In the rows, 128 means zero.
Each row of numbers stands for one thing and depends on some of the facts below. Use the named rows to name the rest.

Some rows with their names:
[147 146  86 109 168  60 119 128 176 104 162 149  66 188 146 120 110 168
 114 119 106 127 106 157  81  76 144 177 155  80 132 143 130 222 105 194
 116  98 124  69 173  92 132  93  95 142] -> (1573)
[124 138 148 133 138 141 134 143 120 154 129 146 135  87 120 127 132 117
 133 159 133 124 137 142 152 129 103 100 128 105 140 118 106 105 155 140
 135 138 157 172 129 132 131  96 127 145] -> (1343)
[145 104 147 146 120 164 126 130 107 146 118 125 150 103 118 140 148 111
 154 129 115 114 150 121 165 133 109 111 148 128 129 125 117  75 151 127
 142 143 139 136 124 137 119 129 134 158] -> (1394)
[122 105 166 115 100 111 147  76 118 144 137 103 177 158 118 175 114 171
 110 139 166 123 106 141  72 184 162 171  93 168 127 125 217 120 136 109
 157 123  79 137 180 210 181 116  87  57] -> (6)
[126 127 155 139 150 120 133 172 110 155 144 145 125 100 116 108 143 122
 100 151 131 134 130 158 155 125 106 115 117  93 160  98  94 115 134 128
 122 151 120 166 141 101 118 105 118 143] -> (1635)
[122 113 172 117  89 105 150  85 121 140 132 111 172 162 123 178 107 183
 117 137 168 128 108 140  73 184 168 172  98 170 132 123 209 115 139 112
 167 122  83 138 172 209 181 112  94  58] -> (867)
[ 90 129  50 124 141 199  84 130 128  84 114  99 126 117 104  63 149  52
 125  61  89 135 141  69 149 122 112 105 122 151  91 142 115 151  72  52
  58 129 112  75  39  72 102 243 193 126] -> (370)
[121 108 176 106  74  78 143 122 126 123 122  94 157 179 131 172 114 190
 106 129 178 138 100 148  90 190 180 172  74 189 141 115 180 117 120 105
 163 131  74 136 178 195 152 124  86  67] -> (1750)
[ 97 137  76 128 109 187  78 157 138  77 114 120 102 122 126  59 132  91
 132  49  94 146 141  75 161 123 127 101 131 162  97 152  94 136  78  61
  79 134 127  68  14  73 101 234 210 134] -> (1558)
[127 106 187 120  85 108 142 101 118 143 147 127 159 167 135 169  99 208
 114 126 165 135 107 148  75 184 174 175 103 158 140 128 205 113 139 113
 171 131  78 127 162 205 187 113 102  66] -> (853)
[160 131 134 125 154  81 132 104 159 160 136 140 129 126 114 157 138 181
 158 157 135 111 122 171 124 119 122 138 152 109 135 115 131 139 155 184
 160 105 138 155 204 171 135  66  66 153] -> (277)
[112 115 130 154 117 208 104 136 106 159 105 148 167  65  97  77 162 110
 159  79 112 135 161 101 189 158 106  89 148 151 118  91 114  59 132  38
 102 152 109 139  50 122 117 201 193 140] -> (346)
[176 114 141 128 163  61 122 131 147 151 141 122 123 140 128 151 146 179
 137 152 131 118 113 171 127 118 124 141 132 117 139 112 110 137 141 173
 164 108 121 150 214 151 115  77  59 161] -> (750)
[103 165  90 117 147 137 131 125 141  96 132 142  87 129 150 111 100  89
 128 137 110 129 126 109 104  84 124 116 138  91 117 167 122 180 118 162
  98 112 178 103  91  87 132 125 160 137] -> (1459)
[127 111 138 128  99 136 118 167 127 127 105 106 137 122 105 127 162 118
 139 118 131 122 144 143 193 144 115 114 125 147 150 112  89  86 127 128
 134 156 125 135 135 122  97 134 122 149] -> (333)
[106 140 114  96  86 103 145  73 150  76 128 112 118 209 159 160  72 164
 117 110 150 136  95 107  32 142 193 186 106 159 109 173 217 189 104 137
 132 104 115  69 131 172 184 135 130  54] -> (33)
[114 149  91 120 161 121 123 149 134  90 149 129  80 146 151 103 109  86
  96 132 107 135 119 118 106  83 121 127 125  88 129 158 106 189 101 151
  94 122 153  97 104  63 121 131 148 137] -> (1753)
[120 136 143 134 148 144 135 132 119 156 132 137 136  83 111 125 138 107
 129 163 131 119 136 141 152 125  96  99 122 103 140 121 111 111 150 139
 130 136 151 177 136 134 130 102 122 143] -> (1673)
[120 143 150 138 136 133 145 144 119 155 116 151 132  88 126 126 132 118
 139 162 137 128 137 141 149 126 108 100 131 105 145 106 108 104 153 138
 127 137 153 174 132 126 125 100 130 146] -> (950)

Some facts about the things:
β: refers to; τ: is of sort; δ: belongs to class
(1015) β [(939) (493) (957) (665) (1064)]
(1019) β [(697) (1648)]
(1141) β [(19) (1673) (927)]
(1216) β [(697)]
(1224) β [(1420) (1281) (892)]
(1245) β [(603) (1571)]
(1247) β [(103) (1045) (310) (213) (93)]
(1334) β [(93) (684)]
(1392) β [(231) (1064) (950)]
(1421) β [(1785)]
(146) β [(727) (1064) (1701) (968) (346)]
(1486) β [(1415) (347) (334)]
(1509) β [(416) (152) (1754) (120) (1593)]
(1549) β [(821) (1701) (1434)]
(1558) β [(1754) (348) (1671) (1498)]
(1560) β [(294)]
(1562) β [(697) (1064) (393)]
(1573) β [(1189) (377) (1701) (892)]
(1574) β [(1420) (1528) (251)]
(1623) β [(1259)]
(1635) β [(358) (1701) (125)]
(1699) β [(853) (377) (310) (709)]
(1700) β [(416) (1191) (393)]
(1702) β [(1002) (684)]
(1715) β [(377)]
(1750) β [(1356) (1593)]
(1753) β [(358) (1045) (294)]
(1783) β [(1394) (642) (1648) (93)]
(194) β [(664) (1571) (411) (1692)]
(219) β [(939) (821)]
(252) β [(1698) (411) (760)]
(305) β [(690) (915)]
(311) β [(727) (181) (1565) (1754)]
(317) β [(1674) (498) (277) (1147)]
(324) β [(213) (574)]
(333) β [(152) (33) (1593) (574)]
(335) β [(810) (1698) (1191) (1593)]
(370) β [(416) (867) (498) (251) (1379)]
(378) β [(348) (709) (93)]
(412) β [(367)]
(492) β [(1045) (125)]
(499) β [(1058) (1064) (1191)]
(504) β [(771) (1754) (367)]
(520) β [(19) (1059)]
(545) β [(665) (1459)]
(548) β [(1785) (155)]
(567) β [(1189) (665) (1664) (93) (155)]
(616) β [(642) (966) (1259)]
(62) β [(1189) (181)]
(648) β [(1673) (1379) (6)]
(656) β [(1394) (229) (684)]
(701) β [(152)]
(725) β [(1565)]
(740) β [(1774) (1428) (957) (709)]
(748) β [(1191) (950) (483) (760)]
(750) β [(103)]
(751) β [(603)]
(773) β [(1379) (6)]
(791) β [(659) (1754) (1515)]
(795) β [(1481) (1528) (1785) (367)]
(825) β [(1013) (367) (810)]
(833) β [(1774) (1343) (705)]
(848) β [(1515) (348) (120)]
(851) β [(1256) (1147)]
(861) β [(416) (690) (1446)]
(883) β [(1481)]
(889) β [(367)]
(941) β [(1059)]
(953) β [(251) (544) (334)]
(960) β [(416) (664) (1571) (1671)]
(991) β [(853) (709)]
(999) β [(1428) (498)]
[(1002) (1141) (125) (1420) (1498) (1515) (1573) (1593) (1623) (1701) (1754) (1783) (181) (277) (311) (499) (725) (748) (750) (751) (760) (810) (821) (833) (861)] τ e
[(1013) (1019) (1045) (1064) (1191) (1224) (1281) (1356) (155) (1571) (1648) (1671) (1750) (1785) (194) (213) (305) (324) (33) (483) (545) (6) (616) (648) (664) (705) (740) (853) (867) (889) (966) (991) (999)] τ b
[(1015) (103) (1059) (1147) (1216) (1247) (1259) (1334) (1343) (1379) (1415) (1421) (1428) (1434) (1446) (1459) (1509) (1528) (1635) (1673) (1674) (1753) (19) (229) (231) (252) (335) (347) (348) (358) (377) (378) (498) (504) (520) (548) (567) (603) (656) (665) (697) (727) (771) (773) (791) (795) (825) (848) (851) (883) (892) (927) (93) (939) (941) (950) (960) (968)] τ a
[(1058) (146) (1481) (1549) (1558) (1560) (1664) (1692) (1698) (1702) (1774) (251) (294) (317) (346) (370) (393) (416) (492) (574) (62) (915) (953) (957)] τ c
[(1189) (120) (1245) (1256) (1392) (1394) (1486) (152) (1562) (1565) (1574) (1699) (1700) (1715) (219) (310) (333) (334) (367) (411) (412) (493) (544) (642) (659) (684) (690) (701) (709)] τ d
δ f <- (1002) (1013) (1019) (1058) (1059) (1147) (1189) (1191) (120) (1216) (1224) (1245) (1247) (125) (1259) (1281) (1334) (1343) (1379) (1394) (1415) (1420) (1421) (1428) (1434) (1446) (146) (1486) (1498) (152) (1528) (155) (1560) (1562) (1565) (1574) (1623) (1635) (1648) (1664) (1671) (1673) (1692) (1698) (1699) (1700) (1701) (1702) (1715) (1750) (1754) (1783) (181) (194) (219) (229) (231) (277) (294) (305) (310) (311) (317) (333) (346) (347) (348) (367) (377) (378) (411) (416) (483) (493) (498) (544) (567) (6) (616) (62) (648) (664) (665) (684) (690) (697) (701) (705) (709) (725) (727) (750) (771) (773) (795) (810) (825) (833) (848) (853) (867) (889) (892) (915) (927) (93) (939) (941) (950) (953) (960) (966) (999)
δ g <- (1015) (103) (1045) (1064) (1141) (1256) (1356) (1392) (1459) (1481) (1509) (1515) (1549) (1558) (1571) (1573) (1593) (1674) (1753) (1774) (1785) (19) (213) (251) (252) (324) (33) (334) (335) (358) (370) (393) (412) (492) (499) (504) (520) (545) (548) (574) (603) (642) (656) (659) (740) (748) (751) (760) (791) (821) (851) (861) (883) (957) (968) (991)

Which thing is each row?
No name comes twice in this set of rows, the named rows included.
[139 106 150 143 120 166 122 137 115 150 129 139 143 107 113 127 146 122
 145 124 119 116 155 134 170 134 110 117 154 119 142 123 117  81 148 128
 139 151 131 126 120 131 129 124 136 151] : (310)
[118 106 132 154 122 183 109 167  97 155  99 151 157  82 110  71 170 112
 138  76 118 151 155 112 187 158 116 103 140 147 129  59  98  64 116  25
  88 161  79 135  66  90  96 210 189 140] : (146)
[143  98 139 140 124 145 125 152 106 142 123 118 146 116 107 127 158 106
 128 127 121 119 147 134 174 133 110 122 133 126 142 105 101  88 133 120
 130 150 112 133 139 113 104 135 122 147] : (1486)
[108 130 121 102 101 105 140  75 140  86 146 118 118 207 161 159  69 166
 109 112 142 135  93 110  22 139 192 193 111 148 111 174 223 191 103 133
 133 103 103  62 132 162 188 136 128  58] : (1045)
[148 105 138 147 122 126 158 156  97 140  79 131 148 120 146 137 163 106
 149 129 130 136 145 124 156 130 135 127 144 129 139  68 103  77 139 113
 111 144 113 141 147  95  81 140 141 156] : (1562)
[104 168  82 109 132 107 134 152 149  76 113 120  75 148 153 110 111  85
 116 131 121 140 119 111 117  90 130 118 118 115 125 150  95 186 101 158
  91 120 167 111 104  71  99 132 151 134] : (335)
[129 137 141 136 142 141 139 132 117 158 135 143 136  84 116 127 134 111
 123 160 134 121 139 138 156 122  98  99 129 107 137 120 107 107 153 138
 136 134 153 177 127 130 124  96 119 137] : (1528)
[162 137 136 147 142 115 142 135 110 159 152 137 140 102 120 127 139 103
  78 163 136 131 131 119 169 108  99 111 125 127 123 114  73 110 139 123
 152 131 125 185 123 100  93 100  99 120] : (795)
[140 103 165 146 114 168 112 154 114 153 142 145 136 110 115 123 141 139
 142 113 115 120 153 144 170 136 111 120 152 109 151 129 112  77 146 127
 145 157 128 120 115 129 137 124 141 158] : (709)
[109 165  90 110 128 112 116 161 152  75 131 122  70 149 148 107 105  99
 110 126 116 137 121 116 128  91 125 117 116 115 127 169  89 183 100 161
 107 120 170 103  91  76 109 130 147 135] : (791)

The same things again, as new rows of numbers:
Some things and their rows:
[127 141 132 146  52 137 135 124 158 108  95 123 122 144 114 174 137  64
 166 126 113 156  97 192 116  92  82 138 125  85 101 128] -> (103)
[144 105 117  85 173 145  92 127 169 124 165 148 140 134 146 102 101 180
  83 135 118 126 210  66 109 176 207 130 122 152 149 104] -> (483)
[134 164 147 150 166 130 145 125 174 142 138 126 112 126 139 152 150  93
 139 122 104 129 135 209 144 113 101 124 129 107 129 167] -> (231)
[131 132 136 135 185 127 144 130 134 138 107 123 121 110 133 132 148 142
 125 129 124 129 127 179 147 118 125 125 128 115 150 151] -> (120)
[131 135 135 139 192 127 143 130 133 143 107 123 119  90 132 133 144 140
 128 128 127 131 134 173 141 118 122 126 129 114 145 151] -> (310)
[143 140 120 123 144 120 125 124 115 128 175 128 131 117 134 118 109 145
 110 132 140 122 166  87 146 171 177 114 130 155 134 125] -> (346)
[128 135 124 136 146 117 124 129 105 143 181 134 133 115 138  98 106 150
 115 125 126 115 140  63 138 165 159 113 130 161 128 121] -> (62)
[133 165 147 146 165 131 144 124 173 139 135 126 113 129 140 149 153  93
 139 123 103 127 137 204 145 114 101 124 129 108 129 168] -> (950)
[126 112 123 131  78 135 132 125 120 100  60 117 130 131 110 149 136 106
 148 134 140 153  90 158 114 105 103 139 126  92 116 111] -> (659)
[123 152 156 174 151 137 148 130 157 163 141 134 110 165 150 126 141 101
 138 124  99 113  94 208 139 110  80 129 135 118 127 163] -> (825)
[129 139 123 124 118 121 128 131 106 152 180 136 132 116 129  98 110 160
 124 126 126 113 149  97 135 163 158 112 127 170 134 119] -> (1702)
[126 105 101 114  65 100 129 124  20  87  82 102 138 107  91 147 124 134
 139 141 208 137  80  80 129 110 132 133 137 132 115 105] -> (821)
[114 130 140 159  49 134 134 126 141 113 102 130 128 181 119 150 137  73
 167 124  93 144  50 169 117  91  73 137 125  88 102 127] -> (791)
[143  98 112  83 166 146  94 132 175 127 166 148 138 132 146 111  99 176
  77 129 122 125 220  62 114 173 196 131 121 154 151 102] -> (6)
[113 125 140 151  41 130 138 126 145 101 104 129 132 204 117 149 144  75
 165 124  85 139  42 160 128  92  71 136 122  88 108 129] -> (1509)
[132 157 144 147 162 130 148 130 177 143 138 126 111 124 138 160 147  93
 136 118 103 129 140 201 152 110  95 123 128 109 132 166] -> (498)
[132 159 147 151 162 130 145 126 173 144 138 127 112 126 139 156 148  96
 138 121 101 129 134 207 147 110 102 125 129 107 132 169] -> (1343)
[127 138 131 151  61 136 134 124 158 103  94 122 122 146 117 176 136  57
 162 124 115 154  95 178 116  94  80 139 127  81  97 129] -> (358)
[130 128 115 123 190  93 138 126  33 126 127 106 127  70 118 126 134 161
 114 135 197 114 120  84 155 124 151 119 142 150 139 145] -> (1701)

Which thing is each row?
No name comes twice in this set of rows, the named rows included.
[138  80 102  86  55 156  83 127 156  95 117 143 145 163 124 123  84 145
 103 136 139 148 175  58  80 157 179 147 121 133 118  60] : (1785)
[138 115 107 120  26 127 115 120 100  86 135 123 143 151 109 138  99 114
 135 136 146 148 121  72 121 153 158 127 126 131 107  85] : (574)
[120 166 152 150 138 131 147 132 157 177 143 137 112 109 131 132 148 119
 163 118  84 121 119 225 129  99  88 122 124 126 132 162] : (1334)
[116 148 150 148 150 127 150 135 169 150 142 132 117 151 141 136 154 100
 135 113  85 116 113 180 150 106  75 122 125 118 133 165] : (960)
[130 128 137 132 184 126 144 130 135 132 109 123 124 122 132 132 149 144
 124 130 120 128 123 173 151 120 127 123 127 112 152 151] : (152)
[113 135 137 152  50 135 135 127 151 113  95 126 127 167 118 149 141  62
 164 121 101 140  72 163 113  92  60 137 124  94  96 124] : (252)
[119 162 153 164 158 126 144 132 151 170 152 139 115 104 135 137 143 117
 163 117  81 125 104 204 132 100  97 123 127 115 131 166] : (378)
[127 134 123 132 138 119 126 128 107 143 180 133 133 119 138 100 108 148
 112 124 129 113 146  66 139 165 154 114 129 165 128 122] : (1560)
[122 113 109 130  34 125 112 125  89 106 134 129 143 137 114 119  96 115
 139 128 142 140 107  41 108 149 135 127 126 141  96  81] : (492)
[122 174 155 148 154 131 143 124 168 156 130 129 117 134 140 113 162  97
 148 121  95 112 120 198 128 111  79 124 127 125 119 163] : (1216)
[135 127 143 158 179 140 146 129 125 151 100 124 111 144 144 123 134 140
 117 139 144 121 114 208 144 123 117 134 138 118 147 145] : (367)
[126  90 117  85 162 145  98 138 169 142 166 152 139 138 149  92 100 175
  78 120 113 114 202  36 110 169 169 131 120 168 146  98] : (648)
[123  79 109  99  68 148  78 130 139 103 130 150 152 147 126 100  86 152
 118 131 117 143 142  20  70 152 174 145 119 132 113  62] : (740)

The same things again, as new rows of numbers:
Some things and their rows:
[150 122 130 104 116 107  96 141 138 138 106 112 118 133 130 167 114 147
 138 137 119 142 110 157 105 107] -> (498)
[128 171 137 157  49 140 144 109 132 147 100  93  87 103 146 155 116 177
 162 165 146 135 126  93 126  82] -> (6)
[166 141 112 110 125 141 101 151 105  86 140 117 123 142 156 127 112 136
 121  86 136 154 122 142 123 155] -> (411)
[124 166 165 135  62 160 183 123 135 133 122  86 106  94 125 126 144 184
 171 171 138 114 136  76 150 102] -> (889)
[141 122 131  85 139 122 118 159 113  92 137 118 115 143 157 114 106 103
 129 109 106 155 124 134  92 136] -> (1692)
[150 119 152 114 131 106  95 148 152 132 135 123 122 130 137 158 137 131
 138 137  98 111 127 137 127 113] -> (1434)
[ 84  98 112 146 154  99 162 147 135 115 156 166 165 163 110 102 120 108
 101 126 143 153 104  98  83 142] -> (1481)
[ 92 109 120 170 162  95 118 127 128 128 166 167 137 158 135 115 110  82
  97 109 137 135 115 124  88 136] -> (957)
[156 138 101 103 126 161 111 130 110  85 144 126 122 125 150 130 135 111
 118  87 105 123 144 124 137 181] -> (1562)
[ 78 119 121 158 169 124 140 113 120 130 165 171 138 144 116 112 124  74
 102 104 103 118 131 121 100 159] -> (1549)
[132 171 166 161  68 153 140 117 149 132 131  87  90  99 170 133 116 175
 161 185 150 117 132  94 144 103] -> (483)
[135 152 156 157  58 128 152 130 147 128 129  97 111  99 142 139 146 174
 162 164 152 108 135  57 152  73] -> (155)
[111 126 112 173 171 127 138 116 102 114 151 164 159 153 102  98 124 134
  91  88 166 148 117 144 131 159] -> (659)
[139 155 140 168  65 119 135 117 149 129 115  93  96  93 164 120 132 167
 164 174 156 113 136  73 163  76] -> (1648)
[ 97 122 138 157 180 149 145 106 148 152 130 146 148 121 107 101 113 128
 113 180 133 117 120 161 135 175] -> (335)
[149 110 116  69 112 132 135 163 130 129 137 135 141 150 127 157 152 115
 135  88 135 144 123 125 108 123] -> (1420)
[ 95 119 126 170 161 142 126 100 151 166 144 156 147 119 108 126 129 112
 111 163 115  95 128 145 134 165] -> (1015)
[144 176 168 160  64 144 137 127 146 126 136  86  94 105 183 133 117 179
 162 182 158 125 123  98 141  94] -> (1191)
[166 122 120 114 120 107 105 154 107  87 155 137 142 145 133 142 154 134
 121  57 126 135 131 105 132 125] -> (1189)

Rows to name:
No name comes twice in this set of rows, the named rows included.
[153 112 134  79 132 119 103 160 123 130 142 137 130 150 144 148 147  97
 131  80 129 133 141 140 126 105] : (125)
[158 122 141  86 133 128 106 163 134 127 152 133 135 152 151 159 150 101
 128  85 138 134 134 136 118 109] : (1701)
[107 118 128 144 180 126 144 128 126 149 143 159 159 162 110 101 127 107
 101 117 187 156 121 160 126 133] : (1515)
[138 114 131  98 131  85 101 158 110  93 142 133 119 147 144 126 128  97
 127  81  98 137 131 114 100 109] : (294)
[149 114 120  68 144 131 115 143 110 128 116 128 130 135 131 129 147  82
 131  88 122 123 148 142 142 121] : (750)
[141 117 136  86 135 105 111 169 113  93 135 114 114 154 158 119  94 110
 127 110 116 169 115 141  81 122] : (416)
[128 161 137 151  69 155 147 100 143 135 111  92  92  82 158 121 131 152
 159 174 132  97 151  80 168 106] : (1019)
[108 136  92 174 158 157 128  99 121 122 170 160 149 136 132 110 123 108
  88  99 138 122 134 129 127 200] : (1392)
[113 121 118 151 168 139 136 125 148 150 156 156 151 159 147 112 112  99
 100 132 183 151 113 152 120 158] : (760)
[123 157 120 150  64 148 150 100 135 134  95  91  92  78 143 119 135 151
 164 172 132  98 149  70 174  94] : (616)
[109 122  83 179 137 120 139 111 116 124 143 168 159 152 105 131 123 138
  89  92 159 154 103 121 104 159] : (334)
[120 112 107  67 114 135 144 144 106  98 117 127 117 130 120 136 126  93
 132 102  76 138 132 108  84 148] : (953)
[160 111 131 114 133  79  94 156 149 122 112 120 131 128 138 126 136 137
 138 128 125 125 122 126 148  92] : (93)

